[ 56  18  19  36  78  14  52 -11  17  -3]  K_10
[ -85  -42   49  -44 -113  -20  -85 -114   71  116]  K_984
[-66 -70 -65 -86  30 -32 -67 -57 -37  23]  K_764
size: [56 18 19] | 3
size: [ -85  -42   49  -44 -113  -20  -85 -114   71  116] | 10
miss K_764: [-37 -86 -65 -70  23 -57  30 -67 -32] | [-66]
miss K_984: [  71  -20  -44   49  -85 -113  -42  116  -85] | [-114]
size: [ -85  -42   49  -44 -113  -20  -85 -114   71] | 9
miss K_10: [ 17  18  78  19  52  36 -11  14  56] | [-3]

[-50 -59  36  31 -54  14  18 -19   6  16 -61   3  35   0  24  66 -44 -18
  -5   0 -27  20 -34 -18  23 -45  45  -6 -22   0 -43   0 -35 -11 -13 -47
   0 -64 -53  34   0 -56  41 -19   4 -31  -1  14  15 -14  13 -35] = K_536
[ 22  12   2 -15  13 -72  18  79 -17 -18   0 -26   0   0  47  24   8   0
  -1   0  -3  10 -77  55 -51  55 -14 -34   1   0 -29   0   0   0  41   0
 -19   0  53  33   0  -5   3   0 -29   1 -31  29  67   0   0  39] = K_95
[  8   0  21 -38 -17 -49   2  64   0  58 -11 -17  26   0  53  50 -11 -19
 -77  20 -30  26 -74  38 -30  13  16 -29   0   0   0  56   0 -18  42 -41
 -10   3  10  -6  12  22   5 -36   5  -9 -23   8  80   0  25  -6] = K_36
[ 27  76  28 -23   5 -70  19   0   0   0  30 -21  10 -67  56  31   8   7
   0 -38  13  10   0  56 -48  57 -17   0   0  -8 -50  61 -17   0   0 -42
 -26  15  55  30 -31   7   6   0 -39  22 -27  25  77   0   0  43] = K_378
[-22 -14  11  16   0   0  18  52 -10 -93   0 -56  19  11  -6   0   0 -22
   0  -1   1   0 -64  48 -55  32 -21 -51 -15   0   2   0 -87   0 -52 -40
  14   0  40 107  -8 -61  45 -18  26  11 -39   0   8   0   0  10] = K_425
[  0 -59  15  41 -47   9   0 -21  -6 -13   0   3   0   0  22  59 -39   0
  28 -17 -53  13 -32 -16  19 -33  42 -10 -56  12 -54  36 -31  -4 -49   0
  36 -59   0   0   0 -70   0  -9  -9   0  -2   0   9   0   0 -20] = K_203
[-23   0  47 -17 -36 -19  -6  23  29  63 -51 -11   0   0  35  62   0 -37
   0  44 -66  35 -57   0  -4 -30  31 -23  -1 -15   0  76 -48 -16  -2 -44
  19 -72 -36  22  19   0   5 -41  28 -30 -14   7  53  -3  23 -43] = K_281
[ 30  18   0 -27  -1 -70   0  85 -14  18  28 -14   0   0   0  37   5  11
 -18 -38 -26   5 -79  57 -47  56 -34 -33   9  -6 -42  27  -9   0  37 -42
 -29   0   0 -17 -33   0  12 -12 -46  33   0  16  87   0  18   0] = K_697
[ 12   8  13  -9  15   0   0  77 -17 -32  36 -28  13 -59   0  20   0   3
  12 -33   2  10 -75  55 -53  55   0 -41  25  -7 -27   0 -33   0  12 -44
 -16  33  56  32   0   0  19 -12 -25   9 -31   0   0   0   0  40] = K_61
[  0 -60  67   0 -39   6  27 -15  25  20 -46 -13  43   1   0  60   0 -41
 -39  48   0  36 -38 -12   0 -57  37 -23 -30   0 -11  60 -64   0 -28 -45
  45 -73 -58  63   5 -51   0 -36  43 -45 -11   0   0 -12  25 -58] = K_881
size: [  0 -59  15  41 -47   9   0 -21  -6 -13   0   3   0   0  22  59 -39   0
  28] | 19
miss K_536: [ 35   6 -11 -43 -47  13 -31 -44   0  15 -59 -35 -54  36  14  24   0 -56
  14 -61  -5  16 -34  66 -19   0 -53   0  20  41 -19  18 -35  23 -18   0
  -6   3  34 -64  45 -22 -18  -1 -27  31   0 -45 -50   4 -14] | [-13]
miss K_378: [ 13 -27  57  56  43  19   0 -42   0   7   0   0  31   0 -23  30  -8   7
 -39  30   0   0 -70   6   0 -21  10   0   0 -17  61   0 -67  15  25  27
  28 -17  56  55 -48 -31 -38   0 -26  22  10  76   5 -50   8] | [77]

[-25  32 -12 -13  31 -22  -4 -34 -18 -67] = K_427
[ 43  40  57 -72  -8 -34  13  10   3   5] = K_82
[ 11  21 -24  11  -3   3 -21  -3 -28  -5] = K_465
[ 19 -20 -36 -45 -13  -2  28   7 -22  -1] = K_359
[-31  -8  39 -37  38 -10  -3   4  31  46] = K_944
[ -1   0 -25  10 -39  -3 -35   7 -30 -11] = K_687
[-46  16  31   9  52 -11 -17 -16  22  41] = K_529
[ 24 -62 -59 -81 -31  13  -1  26 -28 -42] = K_614
[-58  -8  74 -21 106  19  24  26  17  24] = K_715
size: [-31  -8  39] | 3
miss K_427: [-34  32 -67 -25 -18 -22 -12  -4 -13] | [31]
miss K_687: [  7 -35  -3  -1 -25 -11 -39 -30  10] | [0]
miss K_944: [ 39 -37   4  31  38 -31  -3  -8 -10] | [46]

[-67  19 -37  83 -25   7 -69 -38 -43] : K_645
[-97  91  75 -90  96  13   8  81  18] : K_543
[ -50   57  -88   78   55  -47  -91  -80 -107] : K_621
[-67  19  75  83 -25   7 -69 -38 -43] : K_854
[   2   66  -46 -104  107   -5   65  -55   42] : K_334
miss K_645: [ 19   7 -67 -37  83 -25 -69 -43] | [-38]
size: [-67  19  75  83 -25   7 -69 -38 -43] | 9

